Below are the code and all the weights of a small trained network. Each question names an input and a target symbol and asks about switching units off, where a switched-off unit gives its printed mean instead of its output.

import numpy as np


def w(rows, s, z=0):
    codes = np.array(rows[::2]) - 128.0
    scale = np.full(codes.shape[1], s)
    scale[-1] = z or s
    return codes * scale


def norm(h):
    return h / np.sqrt((h * h).mean(-1, keepdims=True) + 1e-5)


def f(y):
    return y / 2 * (1 + np.tanh(0.7978845608 * (y + 0.044715 * y**3)))


def softmax(a):
    e = np.exp(a - a.max(-1, keepdims=True))
    return e / e.sum(-1, keepdims=True)


def log_softmax(a):
    a = a - a.max(-1, keepdims=True)
    return a - np.log(np.exp(a).sum(-1, keepdims=True))


def net(x, mask):
    ids = ['βγδεζλξπσω'.index(c) for c in x.split()]
    T = len(ids)
    res = E[ids] + P[:T]
    u = 0
    for l in range(2):
        q, k, v = (norm(res) @ M[l].T for M in (Q, K, V))
        z = softmax(np.where(np.tri(T) > 0, q @ k.T / 2**0.5, -1e9)) @ v
        res = res + np.where(mask[u], z, O[l][:, -1]) @ O[l][:, :-1]
        u += 1
        y = f(norm(res) @ A[l][:, :-1].T + A[l][:, -1])
        res = res + np.where(mask[u : u + 8], y, B[l][:, -1]) @ B[l][:, :-1]
        u += 8
    return log_softmax(norm(res)[-1] @ U[:, :-1].T + U[:, -1])


Q, K, V, O, A, B = {}, {}, {}, {}, {}, {}
E = w([
[56,130,119,164,92,96,197,127,42,58],'β',
[143,122,189,192,81,104,112,254,97,48],'γ',
[134,149,216,208,152,101,194,111,115,104],'δ',
[156,143,9,94,96,135,164,75,140,83],'ε',
[68,238,139,126,148,97,116,120,69,92],'ζ',
[138,61,57,139,217,159,127,202,104,157],'λ',
[134,62,155,35,123,145,72,91,107,58],'ξ',
[120,216,169,17,77,77,150,109,94,114],'π',
[162,134,136,97,124,82,201,153,102,190],'σ',
[127,215,138,146,143,147,56,85,138,173],'ω',
],0.031)
P = w([
[88,146,187,106,79,249,171,186,145,139],'0',
[76,182,101,113,121,188,179,152,170,101],'1',
[91,193,118,96,131,175,169,135,151,98],'2',
[119,195,117,90,129,168,160,122,146,100],'3',
[137,180,112,129,84,142,149,90,98,115],'4',
[146,170,118,124,103,124,142,83,93,111],'5',
[160,175,118,111,123,115,142,84,83,113],'6',
[169,175,122,105,133,96,133,88,69,113],'7',
[176,167,118,95,145,78,124,83,55,105],'8',
[179,150,120,89,164,63,110,82,47,103],'9',
[196,155,112,93,173,57,104,95,27,108],'10',
[198,148,115,97,178,46,98,86,14,106],'11',
[226,140,109,88,202,32,80,94,14,99],'12',
],0.017)
Q[0] = w([
[182,66,113,189,42,37,54,64,67,216],'L0H0',
[183,128,104,149,114,118,167,118,2,87],'L0H0',
],0.017)
K[0] = w([
[97,121,122,111,145,33,126,110,204,36],'L0H0',
[209,163,89,120,249,25,73,94,44,205],'L0H0',
],0.022)
V[0] = w([
[143,188,92,147,166,213,87,68,99,108],'L0H0',
[66,133,138,132,166,165,79,145,104,254],'L0H0',
],0.02)
O[0] = w([
[170,200,152,70,247,201,128,158,105,108,253],'L0H0',
[111,127,142,171,117,168,112,117,19,235,89],'L0H0',
],0.013,0.018)
A[0] = w([
[68,150,133,167,104,213,139,129,166,125,2],'L0N0',
[93,127,110,128,159,136,153,130,87,97,128],'L0N1',
[194,119,122,130,141,98,215,151,179,209,185],'L0N2',
[105,194,148,177,151,109,4,99,202,145,172],'L0N3',
[114,160,94,70,111,136,76,94,135,141,189],'L0N4',
[129,107,165,123,133,153,71,91,157,131,171],'L0N5',
[159,137,133,151,79,131,100,83,82,117,163],'L0N6',
[142,159,191,197,151,106,103,160,155,147,123],'L0N7',
],0.037,0.0078)
B[0] = w([
[140,84,79,149,78,126,68,99,104,250,136],'L0N0',
[80,118,129,158,147,152,164,112,81,62,232],'L0N1',
[102,126,169,68,213,175,149,43,176,50,143],'L0N2',
[58,147,145,134,201,114,20,121,165,144,157],'L0N3',
[198,157,135,110,119,177,136,34,143,110,252],'L0N4',
[103,73,197,78,115,164,117,95,144,65,140],'L0N5',
[97,190,110,74,128,108,109,121,143,83,152],'L0N6',
[175,178,133,167,109,132,97,84,146,81,154],'L0N7',
],0.028,0.021)
Q[1] = w([
[113,91,84,151,125,185,50,130,131,6],'L1H0',
[66,123,207,138,30,233,106,160,183,131],'L1H0',
],0.013)
K[1] = w([
[205,103,160,69,178,2,105,83,29,101],'L1H0',
[75,165,155,165,91,193,175,174,203,184],'L1H0',
],0.027)
V[1] = w([
[113,97,2,218,218,114,106,67,147,72],'L1H0',
[177,208,68,111,178,45,220,101,123,192],'L1H0',
],0.031)
O[1] = w([
[68,125,228,172,122,115,135,178,200,132,253],'L1H0',
[109,202,107,108,40,254,167,111,185,186,136],'L1H0',
],0.016)
A[1] = w([
[125,47,48,138,94,137,147,160,195,66,112],'L1N0',
[134,167,154,119,87,141,101,198,119,121,77],'L1N1',
[144,125,91,111,189,178,110,185,110,139,173],'L1N2',
[110,99,106,154,97,111,211,115,119,85,148],'L1N3',
[84,146,81,108,105,73,110,118,173,108,2],'L1N4',
[140,129,45,200,191,171,127,135,157,109,75],'L1N5',
[186,160,143,96,160,64,188,114,120,187,119],'L1N6',
[148,4,66,174,188,227,116,178,192,119,159],'L1N7',
],0.043,0.0085)
B[1] = w([
[66,133,69,62,121,153,86,147,159,106,173],'L1N0',
[186,134,138,87,170,89,112,105,115,89,136],'L1N1',
[87,124,128,94,98,129,71,165,170,143,183],'L1N2',
[174,139,135,154,59,136,97,152,161,108,215],'L1N3',
[138,84,169,107,156,197,159,111,82,110,148],'L1N4',
[168,92,83,131,194,180,153,122,135,101,252],'L1N5',
[137,194,80,146,105,154,100,99,115,72,155],'L1N6',
[149,124,98,135,151,4,237,98,118,244,157],'L1N7',
],0.039,0.014)
U = w([
[118,128,112,132,108,97,137,153,137,159,255],'β',
[91,115,109,143,71,137,105,188,122,94,177],'γ',
[165,146,152,137,113,130,45,118,191,176,120],'δ',
[132,189,152,67,143,120,186,188,196,94,201],'ε',
[166,142,194,227,157,176,172,107,114,126,123],'ζ',
[120,254,124,108,81,69,162,110,60,172,253],'λ',
[194,110,69,93,160,78,93,126,70,58,45],'ξ',
[159,152,21,102,103,204,148,79,139,129,27],'π',
[110,68,176,27,91,128,160,91,90,120,71],'σ',
[67,186,126,110,206,176,90,151,80,172,119],'ω',
],0.01,0.0047)

Each question gives the input, a string of symbols that net reads in full, and the target symbol t.
The units are the heads (2 rows each of Q, K, V and O) and the neurons (one row each of A and B). Each row of codes is followed by its name. A weight is (code - 128) times the scale printed after its matrix; where a second scale follows, it is the last column's (O, A, B and U).
mask holds one flag per unit, layer by layer, with each layer's heads first. A switched-off unit (its flag False) gives its mean, the last column of its rows in O or B, instead of its output. The means were averaged over made-up inputs and are rounded, as every weight is.
A unit's drop is (log p(t) with every unit on - log p(t) with that unit switched off) / (log p(t) with every unit on - log p(t) with every unit switched off).
The circuit of an input: a set's keep is (log p(t) with only the set's units on - log p(t) with every unit switched off) / (log p(t) with every unit on - log p(t) with every unit switched off). Starting from the 12 units with the biggest drops (on a tie, the unit counted first), units are removed one at a time, each time the one whose removal leaves the highest keep (on an exact tie, the one counted first), for as long as the keep stays at least 0.8.
units of the circuit, in order: the units of the circuit, biggest drop first
unit that matters most: the unit with the biggest drop
k most important neurons: the k neurons with the biggest drops, biggest first
top k neurons in layer l: the k neurons of layer l with the biggest drops, biggest first
input ε ζ π ω λ ξ π ω, target ω: top neuron in layer 1 : (L1N3)
input δ δ β ξ β δ, target ξ: units of the circuit, in order : (L1H0; L0N5; L0N4)
input ζ ξ ε ε ε π ε π π, target λ: units of the circuit, in order : (L1N5; L0N2)
input ε ε β ε δ λ, target β: 2 most important neurons : (L1N7; L0N4)
input β ζ ε π ζ λ, target β: units of the circuit, in order : (L0N4; L1N7)
input ε ε ζ ε ξ ξ ζ, target ξ: units of the circuit, in order : (L1H0; L0N5)
input ε ε δ ε ξ ξ ε ε ζ ξ ζ, target ξ: top 3 neurons in layer 0 : (L0N5; L0N1; L0N2)
input ε ε ε ε ε ε γ ξ ε ξ δ, target ξ: units of the circuit, in order : (L1H0; L0N5)
input π λ ξ ε ξ ζ ε λ ε ε, target λ: units of the circuit, in order : (L0H0; L0N6; L1N5)
input σ ε ξ ζ, target σ: units of the circuit, in order : (L0H0; L1N4; L0N6)
input ζ ε ζ ζ, target ζ: top 2 neurons in layer 0 : (L0N1; L0N6)
input γ ε ζ π ζ ζ ω γ σ γ ε, target σ: 3 most important neurons : (L1N4; L0N6; L0N2)
input ω ζ ε ε ζ γ ξ γ ζ ω, target δ: units of the circuit, in order : (L0N3; L0N1)
input ξ π σ, target σ: unit that matters most : L0N2
input ξ ξ ω λ, target ξ: top 2 neurons in layer 1 : (L1N5; L1N3)
input ζ ζ ξ γ, target ξ: top 2 neurons in layer 0 : (L0N7; L0N5)
input γ ξ λ ζ σ ζ ε ζ ε, target ζ: 3 most important neurons : (L0N2; L1N0; L1N2)
input ε ξ ε π π λ ξ λ β γ, target ξ: units of the circuit, in order : (L0N4; L1N1)
input ω ξ ε, target ω: 3 most important neurons : (L1N2; L1N3; L0N1)
input ε ε ε ε ζ π λ γ ε β, target γ: unit that matters most : L0N1
input ξ δ ξ ε ε ω ξ, target ω: 2 most important neurons : (L1N2; L1N3)
input ζ ε ω γ δ ε π ζ ε ε ζ β, target γ: top 3 neurons in layer 0 : (L0N4; L0N1; L0N7)
input ε β σ β γ, target σ: 2 most important neurons : (L1N4; L0N6)
input ω ζ π, target ω: top 2 neurons in layer 1 : (L1N2; L1N3)
input σ ε π ξ ξ ε λ ε ζ, target λ: units of the circuit, in order : (L0H0; L1N5)
input ε ε π ε ζ, target ω: 3 most important neurons : (L0N3; L1N3; L1N2)
input ε ω π ε ω, target ω: 2 most important neurons : (L0N3; L1N3)
